Below is a small trained network, with its code and all its weights. Each question gives an input and a class and asks what happens when units are switched off, that is, made to give their printed mean instead of their output.

import numpy as np


def w(rows, s, z=0):
    codes = np.array(rows[::2]) - 128.0
    scale = np.full(codes.shape[1], s)
    scale[-1] = z or s
    return codes * scale


def f(y):
    return y / 2 * (1 + np.tanh(0.7978845608 * (y + 0.044715 * y**3)))


def log_softmax(a):
    a = a - a.max(-1, keepdims=True)
    return a - np.log(np.exp(a).sum(-1, keepdims=True))


def net(x, mask):
    res = np.array(x, float).reshape(1, 2) / 4 @ E
    y = f(res @ A[0][:, :-1].T + A[0][:, -1])
    res = res + np.where(mask, y, B[0][:, -1]) @ B[0][:, :-1]
    return log_softmax(res[-1] @ U[:, :-1].T + U[:, -1])


A, B = {}, {}
E = w([
[16,29,244,107,155,112,28],'x0',
[186,5,65,199,121,23,154],'x1',
],0.011)
A[0] = w([
[157,145,86,148,90,125,204,191],'neuron 1',
[110,89,163,151,183,101,62,207],'neuron 2',
[109,110,159,116,167,133,96,219],'neuron 3',
[98,151,143,78,137,213,142,171],'neuron 4',
[153,51,138,165,122,54,124,174],'neuron 5',
[134,129,145,57,132,70,94,111],'neuron 6',
[127,174,113,110,74,139,101,180],'neuron 7',
[155,252,124,80,143,176,142,255],'neuron 8',
[204,142,102,151,74,148,213,196],'neuron 9',
[131,67,104,174,141,50,64,189],'neuron 10',
[134,48,118,173,105,70,130,202],'neuron 11',
],0.013,0.0056)
B[0] = w([
[156,160,57,174,174,47,83,231],'neuron 1',
[43,115,129,82,132,197,135,224],'neuron 2',
[85,117,96,91,148,183,124,198],'neuron 3',
[170,255,86,95,85,202,98,210],'neuron 4',
[151,65,114,221,33,181,177,243],'neuron 5',
[110,134,226,119,147,137,124,151],'neuron 6',
[247,236,85,135,123,80,149,165],'neuron 7',
[221,227,121,125,100,84,141,250],'neuron 8',
[115,144,55,167,233,78,117,254],'neuron 9',
[93,56,128,130,80,182,180,239],'neuron 10',
[111,60,124,207,111,142,203,246],'neuron 11',
],0.0097,0.016)
U = w([
[126,186,87,149,219,39,119,240],'0',
[113,111,223,89,150,42,159,54],'1',
[141,122,158,149,112,129,90,30],'2',
[127,234,109,113,2,196,141,163],'3',
[114,108,94,240,111,116,161,124],'4',
[51,126,160,96,203,216,96,92],'5',
[113,139,126,118,65,115,157,3],'6',
[60,51,150,148,23,183,180,213],'7',
],0.01,0.0029)

Each question gives the input, the list of numbers given to net, and the class t.
The units are the neurons (one row each of A and B). Each row of codes is followed by its name. A weight is (code - 128) times the scale printed after its matrix; where a second scale follows, it is the last column's (A, B and U).
mask holds one flag per neuron, in row order. A switched-off neuron (its flag False) gives its mean, the last column of its row in B, instead of its output. The means were averaged over made-up inputs and are rounded, as every weight is.
A unit's drop is (log p(t) with every unit on - log p(t) with that unit switched off) / (log p(t) with every unit on - log p(t) with every unit switched off).
The circuit of an input: a set's keep is (log p(t) with only the set's units on - log p(t) with every unit switched off) / (log p(t) with every unit on - log p(t) with every unit switched off). Starting from all 11 units, units are removed one at a time, each time the one whose removal leaves the highest keep (on an exact tie, the one counted first), for as long as the keep stays at least 0.8.
circuit, biggest first: the units of the circuit, biggest drop first
k most important neurons: the k neurons with the biggest drops, biggest first
drop of u: that unit's drop, to one decimal
input [-7,5], class 0: most important neuron	(neuron 9)
input [-6,-6], class 0: circuit, biggest first	(neuron 9; neuron 5)
input [-3,-3], class 0: circuit, biggest first	(neuron 5; neuron 10)
input [3,-2], class 5: circuit, biggest first	(neuron 8; neuron 5)
input [5,-1], class 5: 2 most important neurons	(neuron 5; neuron 11)
input [5,-4], class 5: 2 most important neurons	(neuron 5; neuron 8)
input [-6,-5], class 0: drop of neuron 9	0.2
input [-6,0], class 0: drop of neuron 7	0.0
input [4,-1], class 5: drop of neuron 5	0.4
input [6,0], class 7: drop of neuron 9	0.1
